Below is a small trained network, with its code and all its weights. Each question gives an input and a class and asks what happens when units are switched off, that is, made to give their printed mean instead of their output.

import numpy as np


def w(rows, s, z=0):
    codes = np.array(rows[::2]) - 128.0
    scale = np.full(codes.shape[1], s)
    scale[-1] = z or s
    return codes * scale


def norm(h):
    return h / np.sqrt((h * h).mean(-1, keepdims=True) + 1e-5)


def f(y):
    return np.maximum(y, 0)


def log_softmax(a):
    a = a - a.max(-1, keepdims=True)
    return a - np.log(np.exp(a).sum(-1, keepdims=True))


def net(x, mask):
    res = np.array(x, float).reshape(1, 4) / 4 @ E
    u = 0
    for l in range(4):
        y = f(norm(res) @ A[l][:, :-1].T + A[l][:, -1])
        res = res + np.where(mask[u : u + 5], y, B[l][:, -1]) @ B[l][:, :-1]
        u += 5
    return log_softmax(norm(res)[-1] @ U[:, :-1].T + U[:, -1])


A, B = {}, {}
E = w([
[130,121,132,133,117,131,125],'x0',
[124,108,81,61,144,166,75],'x1',
[133,41,187,215,254,167,120],'x2',
[43,127,225,90,126,120,81],'x3',
],0.0098)
A[0] = w([
[55,118,65,145,144,171,67,14],'L0N1',
[80,80,194,74,148,152,145,70],'L0N2',
[110,100,178,144,124,1,252,3],'L0N3',
[125,155,217,112,105,120,75,23],'L0N4',
[135,102,98,123,193,200,15,151],'L0N5',
],0.0086,0.0078)
B[0] = w([
[123,146,105,122,17,152,122,138],'L0N1',
[61,176,56,177,147,119,86,172],'L0N2',
[246,189,212,82,44,236,51,168],'L0N3',
[131,174,64,157,130,126,82,147],'L0N4',
[197,108,157,85,155,96,138,254],'L0N5',
],0.012,0.006)
A[1] = w([
[178,77,37,168,154,164,175,25],'L1N1',
[109,76,90,30,158,190,67,2],'L1N2',
[47,129,134,80,111,112,106,105],'L1N3',
[106,35,159,177,189,127,140,74],'L1N4',
[130,204,205,252,115,179,172,52],'L1N5',
],0.011,0.0037)
B[1] = w([
[98,217,65,192,118,174,79,241],'L1N1',
[192,157,250,94,98,189,138,226],'L1N2',
[79,135,42,176,88,156,109,191],'L1N3',
[109,116,174,163,188,39,193,225],'L1N4',
[226,132,187,75,108,133,49,255],'L1N5',
],0.011,0.0055)
A[2] = w([
[18,118,188,137,146,134,66,155],'L2N1',
[173,76,138,34,154,247,129,79],'L2N2',
[150,117,118,60,60,143,173,155],'L2N3',
[139,59,97,132,125,115,149,4],'L2N4',
[45,128,72,110,64,131,156,110],'L2N5',
],0.013,0.011)
B[2] = w([
[91,177,86,202,69,224,170,189],'L2N1',
[201,157,182,128,77,78,9,214],'L2N2',
[189,66,185,118,196,83,126,255],'L2N3',
[126,90,51,70,164,74,166,128],'L2N4',
[100,70,124,128,199,95,174,197],'L2N5',
],0.013,0.0079)
A[3] = w([
[92,78,205,220,185,90,128,118],'L3N1',
[96,14,109,49,97,84,199,1],'L3N2',
[120,141,14,177,84,198,88,66],'L3N3',
[230,133,2,161,136,128,126,73],'L3N4',
[149,88,98,172,214,84,152,75],'L3N5',
],0.011,0.0064)
B[3] = w([
[133,112,60,60,98,100,129,247],'L3N1',
[142,83,67,102,227,58,253,171],'L3N2',
[103,148,102,181,160,160,177,207],'L3N3',
[60,151,148,159,66,174,107,254],'L3N4',
[91,106,147,78,129,126,151,227],'L3N5',
],0.016,0.0061)
U = w([
[244,167,235,104,81,93,20,241],'0',
[103,36,76,74,251,14,220,106],'1',
[21,224,61,238,70,224,125,3],'2',
],0.018,0.0039)

Each question gives the input, the list of numbers given to net, and the class t.
The units are the neurons (one row each of A and B). Each row of codes is followed by its name. A weight is (code - 128) times the scale printed after its matrix; where a second scale follows, it is the last column's (A, B and U).
mask holds one flag per neuron, layer by layer. A switched-off neuron (its flag False) gives its mean, the last column of its row in B, instead of its output. The means were averaged over made-up inputs and are rounded, as every weight is.
A unit's drop is (log p(t) with every unit on - log p(t) with that unit switched off) / (log p(t) with every unit on - log p(t) with every unit switched off).
The circuit of an input: a set's keep is (log p(t) with only the set's units on - log p(t) with every unit switched off) / (log p(t) with every unit on - log p(t) with every unit switched off). Starting from the 12 units with the biggest drops (on a tie, the unit counted first), units are removed one at a time, each time the one whose removal leaves the highest keep (on an exact tie, the one counted first), for as long as the keep stays at least 0.8.
units of the circuit, in order: the units of the circuit, biggest drop first
top k neurons: the k neurons with the biggest drops, biggest first
top k neurons in layer l: the k neurons of layer l with the biggest drops, biggest first
drop when u is switched off: that unit's drop, to one decimal
input [7,5,6,5], class 1: units of the circuit, in order : L1N4
input [5,-5,6,4], class 1: top 3 neurons : L1N4, L2N2, L3N1
input [8,-7,-7,-8], class 2: top 2 neurons in layer 0 : L0N3, L0N5
input [2,-1,-5,-5], class 1: top 4 neurons in layer 2 : L2N5, L2N2, L2N1, L2N3
input [-2,-7,1,8], class 2: top 2 neurons in layer 2 : L2N1, L2N3
input [-8,-2,5,5], class 1: top 3 neurons : L1N4, L1N1, L3N1
input [-4,7,-1,8], class 2: top 2 neurons : L0N2, L2N1
input [3,5,4,-6], class 2: top 3 neurons : L1N1, L2N3, L3N4
input [-5,3,4,-3], class 1: top 2 neurons in layer 1 : L1N4, L1N5
input [6,1,4,-4], class 1: top 2 neurons : L1N4, L2N1
input [8,-4,-4,-5], class 2: top 3 neurons : L3N4, L0N3, L1N2
input [5,-6,-6,-7], class 2: top 3 neurons : L3N4, L1N2, L2N2
input [5,4,5,-2], class 1: top 3 neurons : L1N4, L0N3, L1N5
input [-7,-6,-8,-7], class 1: top 2 neurons : L2N5, L1N5
input [1,-6,-7,-8], class 2: units of the circuit, in order : L3N4
input [3,4,-7,-5], class 1: drop when L1N5 is switched off : 0.1
